[[-66 -61  51]
 [ 66 -70  61]
 [-74 -64  74]
 [-57 -70  60]
 [ 63 -59 -38]
 [ 77 -67  54]
 [-74 -44  55]
 [ -8  -9  12]
 [-52 -62  66]
 [-57 -72 -60]
 [-63  35 -64]]
->
[[-61  51 -66]
 [-70  61  66]
 [-64  74 -74]
 [-70  60 -57]
 [-59 -38  63]
 [-67  54  77]
 [-44  55 -74]
 [ -9  12  -8]
 [-62  66 -52]
 [-72 -60 -57]
 [ 35 -64 -63]]

[[  4  10  -2   4  33  12  -4  -1   0  37   2  -2]
 [-52 -28 -64 -56  11 -21 -51  -9 -55 -13  19  21]
 [-28   2 -33 -28  10   6 -28  -4 -26 -19  -6   1]
 [  3  42   2   8  36  44  -5   1   7   7 -30 -21]
 [ 51  32  62  55 -10  26  49   9  54   8 -23 -24]
 [ 18  70  23  27  35  71   9   4  27  -8 -55 -40]
 [ -3 -60  -7 -11 -25 -61   3  -2 -13  27  52  34]]
->
[[  2  -2   4  10  -2   4  33  12  -4  -1   0  37]
 [ 19  21 -52 -28 -64 -56  11 -21 -51  -9 -55 -13]
 [ -6   1 -28   2 -33 -28  10   6 -28  -4 -26 -19]
 [-30 -21   3  42   2   8  36  44  -5   1   7   7]
 [-23 -24  51  32  62  55 -10  26  49   9  54   8]
 [-55 -40  18  70  23  27  35  71   9   4  27  -8]
 [ 52  34  -3 -60  -7 -11 -25 -61   3  -2 -13  27]]

[[-14 -85  55 -42  62  20 -13  -1  42 -28 -12  37  12   3]
 [  1  16  64 -10  39  39 -40 -58 -53  45  16  39 -19 -37]
 [ 43  23 -97  11 -32  10   9  12 -34 -34  -4 -22  68  18]
 [-48 -64 -53 -44  20  -1  30 -28  78 -25 -20  -1 -15 -15]
 [ 42  39  35  10   4  26 -80  63  27   5 -10 -14  63   7]]
->
[[ 12   3 -14 -85  55 -42  62  20 -13  -1  42 -28 -12  37]
 [-19 -37   1  16  64 -10  39  39 -40 -58 -53  45  16  39]
 [ 68  18  43  23 -97  11 -32  10   9  12 -34 -34  -4 -22]
 [-15 -15 -48 -64 -53 -44  20  -1  30 -28  78 -25 -20  -1]
 [ 63   7  42  39  35  10   4  26 -80  63  27   5 -10 -14]]

[[-48  -9  19   2  31  26   7   0  -9  74]
 [ 12  12  27  17   0  13 -18 -14   2  80]
 [ 85  20  -7  12 -47 -15   9  13  14 -27]
 [-85 -18   8 -21  28  17  24   8   8   1]
 [-95 -18  10 -22  30  17  16   0   9   1]
 [ 50  18   4   1 -54 -12  20  14  36 -40]
 [-77  -1  25 -24 -10   2   3 -14  46 -30]
 [ -3  17  37   9 -20  10 -12 -16  29  58]]
->
[[ -9  74 -48  -9  19   2  31  26   7   0]
 [  2  80  12  12  27  17   0  13 -18 -14]
 [ 14 -27  85  20  -7  12 -47 -15   9  13]
 [  8   1 -85 -18   8 -21  28  17  24   8]
 [  9   1 -95 -18  10 -22  30  17  16   0]
 [ 36 -40  50  18   4   1 -54 -12  20  14]
 [ 46 -30 -77  -1  25 -24 -10   2   3 -14]
 [ 29  58  -3  17  37   9 -20  10 -12 -16]]

[[ 51 -19 -26 -34  87   5 -71]
 [ 35 -22 -15 -19  80  -4 -56]
 [-36   8  19  26 -52  -6  46]
 [ 18  14  10 -21  30  -9 -38]
 [ 15  25  16 -23  17  -9 -35]]
->
[[  5 -71  51 -19 -26 -34  87]
 [ -4 -56  35 -22 -15 -19  80]
 [ -6  46 -36   8  19  26 -52]
 [ -9 -38  18  14  10 -21  30]
 [ -9 -35  15  25  16 -23  17]]

[[-26  25 -56  -8   3 -19 -24  17   1 -80 -49]
 [  0   3 -22  -3  21   2  -5  -3 -11  -2  -6]
 [ 17  21   7  14  13 -22   1   4  15 -14   9]]
->
[[-80 -49 -26  25 -56  -8   3 -19 -24  17   1]
 [ -2  -6   0   3 -22  -3  21   2  -5  -3 -11]
 [-14   9  17  21   7  14  13 -22   1   4  15]]

[[-49 -36  -9  56 -54   5  84]
 [ 40 -22 -20 -23  79   1 -58]
 [-39  19  23  24 -69  -4  52]
 [  1  70  57 -32 -13 -26 -39]
 [ 38  36  -9 -47   4  15 -44]
 [ 27 -40 -28  -5  69   4 -33]]
->
[[  5  84 -49 -36  -9  56 -54]
 [  1 -58  40 -22 -20 -23  79]
 [ -4  52 -39  19  23  24 -69]
 [-26 -39   1  70  57 -32 -13]
 [ 15 -44  38  36  -9 -47   4]
 [  4 -33  27 -40 -28  -5  69]]

[[ 21  26  57]
 [-78 -14 -21]
 [ 21  -3   1]]
->
[[ 26  57  21]
 [-14 -21 -78]
 [ -3   1  21]]

[[-41 -36 -38 -15  39]
 [-23  26  17  25 -14]
 [-77 -15  12   4  41]
 [-47  45  33  13  42]
 [ 30  -6 -21 -50  53]
 [ 34  19 -57  20  20]]
->
[[-15  39 -41 -36 -38]
 [ 25 -14 -23  26  17]
 [  4  41 -77 -15  12]
 [ 13  42 -47  45  33]
 [-50  53  30  -6 -21]
 [ 20  20  34  19 -57]]
---
[[ 31  24   4]
 [-13  29  16]
 [-24  11 -21]
 [-72 -44 -13]
 [-14  49 -16]]
->
[ 31  29 -21]

[[ 76 -92 -15  44  13]
 [-21  -4  19 -31 -18]]
->
[76 -4]

[[-19  94   8  -4 -55]
 [  2 -15  73  26  -5]
 [-64  -3  13  19  21]]
->
[-19 -15  13]

[[-14  32  49  90]
 [-83  40  34 -82]]
->
[-14  40]

[[-52  93  41 -29  62]
 [ 10 -49  95  45  62]
 [-51  25  16 -19 -31]]
->
[-52 -49  16]

[[ 32  46]
 [-77  26]
 [ 12  44]]
->
[32 26]
